Here is a tiny trained network, its code and every weight. The questions are about switching its units off for an input and a class, where a switched-off unit gives its printed mean instead of its output.

import numpy as np


def w(rows, s, z=0):
    codes = np.array(rows[::2]) - 128.0
    scale = np.full(codes.shape[1], s)
    scale[-1] = z or s
    return codes * scale


def f(y):
    return np.maximum(y, 0)


def log_softmax(a):
    a = a - a.max(-1, keepdims=True)
    return a - np.log(np.exp(a).sum(-1, keepdims=True))


def net(x, mask):
    res = np.array(x, float).reshape(1, 4) / 4 @ E
    y = f(res @ A[0][:, :-1].T + A[0][:, -1])
    res = res + np.where(mask, y, B[0][:, -1]) @ B[0][:, :-1]
    return log_softmax(res[-1] @ U[:, :-1].T + U[:, -1])


A, B = {}, {}
E = w([
[111,73,85,76,49,45,197,32,172,101,83],'x0',
[128,132,131,133,128,135,128,124,131,122,126],'x1',
[115,41,64,178,121,203,173,141,26,185,76],'x2',
[191,254,104,143,61,152,159,156,160,212,112],'x3',
],0.016)
A[0] = w([
[165,131,72,93,4,57,216,81,185,139,85,142],'neuron 0',
[154,107,54,180,101,178,224,167,55,223,57,100],'neuron 1',
[139,211,214,88,128,78,72,115,199,94,174,107],'neuron 2',
[146,113,93,125,113,180,137,113,78,214,73,89],'neuron 3',
[216,253,75,143,33,142,138,167,154,242,94,81],'neuron 4',
[232,232,107,120,51,144,161,100,155,175,148,75],'neuron 5',
[196,219,189,192,201,210,48,232,103,207,205,135],'neuron 6',
[203,255,180,72,99,59,92,142,245,90,199,120],'neuron 7',
[53,53,177,108,248,116,87,115,127,56,136,3],'neuron 8',
[151,174,163,114,101,146,153,108,101,157,90,8],'neuron 9',
[175,116,43,168,128,206,160,130,64,188,54,99],'neuron 10',
[127,145,86,81,44,96,193,37,168,136,73,149],'neuron 11',
],0.014,0.012)
B[0] = w([
[231,130,208,108,92,199,77,181,200,97,37,214],'neuron 0',
[59,165,85,138,160,144,184,74,103,220,107,214],'neuron 1',
[103,192,81,161,114,123,172,110,83,191,125,202],'neuron 2',
[109,128,89,124,169,154,161,127,128,189,141,176],'neuron 3',
[136,7,50,143,137,35,80,114,67,33,220,227],'neuron 4',
[111,79,84,116,161,92,36,108,48,65,193,198],'neuron 5',
[233,117,245,125,66,230,94,191,231,83,27,253],'neuron 6',
[37,214,56,119,172,165,237,91,103,211,130,234],'neuron 7',
[122,91,72,125,146,50,68,80,87,29,178,186],'neuron 8',
[124,123,113,57,158,145,84,87,121,113,130,142],'neuron 9',
[89,197,83,106,130,120,182,110,103,172,118,201],'neuron 10',
[174,161,168,168,88,196,74,199,195,99,67,201],'neuron 11',
],0.013,0.05)
U = w([
[209,168,240,123,115,221,96,148,197,99,64,158],'0',
[61,202,106,114,125,162,213,109,100,232,124,2],'1',
[100,53,105,126,124,81,50,108,77,8,186,95],'2',
],0.013,0.0051)

Each question gives the input, the list of numbers given to net, and the class t.
The units are the neurons (one row each of A and B). Each row of codes is followed by its name. A weight is (code - 128) times the scale printed after its matrix; where a second scale follows, it is the last column's (A, B and U).
mask holds one flag per neuron, in row order. A switched-off neuron (its flag False) gives its mean, the last column of its row in B, instead of its output. The means were averaged over made-up inputs and are rounded, as every weight is.
A unit's drop is (log p(t) with every unit on - log p(t) with that unit switched off) / (log p(t) with every unit on - log p(t) with every unit switched off).
unit that matters most: the unit with the biggest drop
top k neurons: the k neurons with the biggest drops, biggest first
drop when u is switched off: that unit's drop, to one decimal
input [1,4,-3,-5], class 2: unit that matters most => neuron 8
input [6,3,-7,8], class 2: top 3 neurons => (neuron 4; neuron 5; neuron 6)
input [4,8,5,-1], class 1: top 2 neurons => (neuron 6; neuron 1)
input [-7,-4,-8,-1], class 1: top 3 neurons => (neuron 7; neuron 2; neuron 0)
input [-6,5,8,6], class 1: top 2 neurons => (neuron 1; neuron 10)
input [-5,-1,8,8], class 1: top 4 neurons => (neuron 1; neuron 10; neuron 3; neuron 8)
input [3,3,4,-1], class 1: top 2 neurons => (neuron 6; neuron 1)
input [4,3,-5,-6], class 2: top 4 neurons => (neuron 8; neuron 6; neuron 1; neuron 10)
input [4,4,-6,4], class 1: top 2 neurons => (neuron 7; neuron 6)
input [7,8,-3,8], class 2: top 3 neurons => (neuron 4; neuron 5; neuron 6)
input [5,-4,-4,-6], class 2: top 2 neurons => (neuron 6; neuron 8)
input [-5,6,-8,-6], class 1: drop when neuron 7 is switched off => 0.2
input [-1,-3,-5,-7], class 2: drop when neuron 8 is switched off => 4.1
input [3,7,-5,-8], class 2: unit that matters most => neuron 8
input [-6,-6,-4,8], class 2: drop when neuron 4 is switched off => 2.7
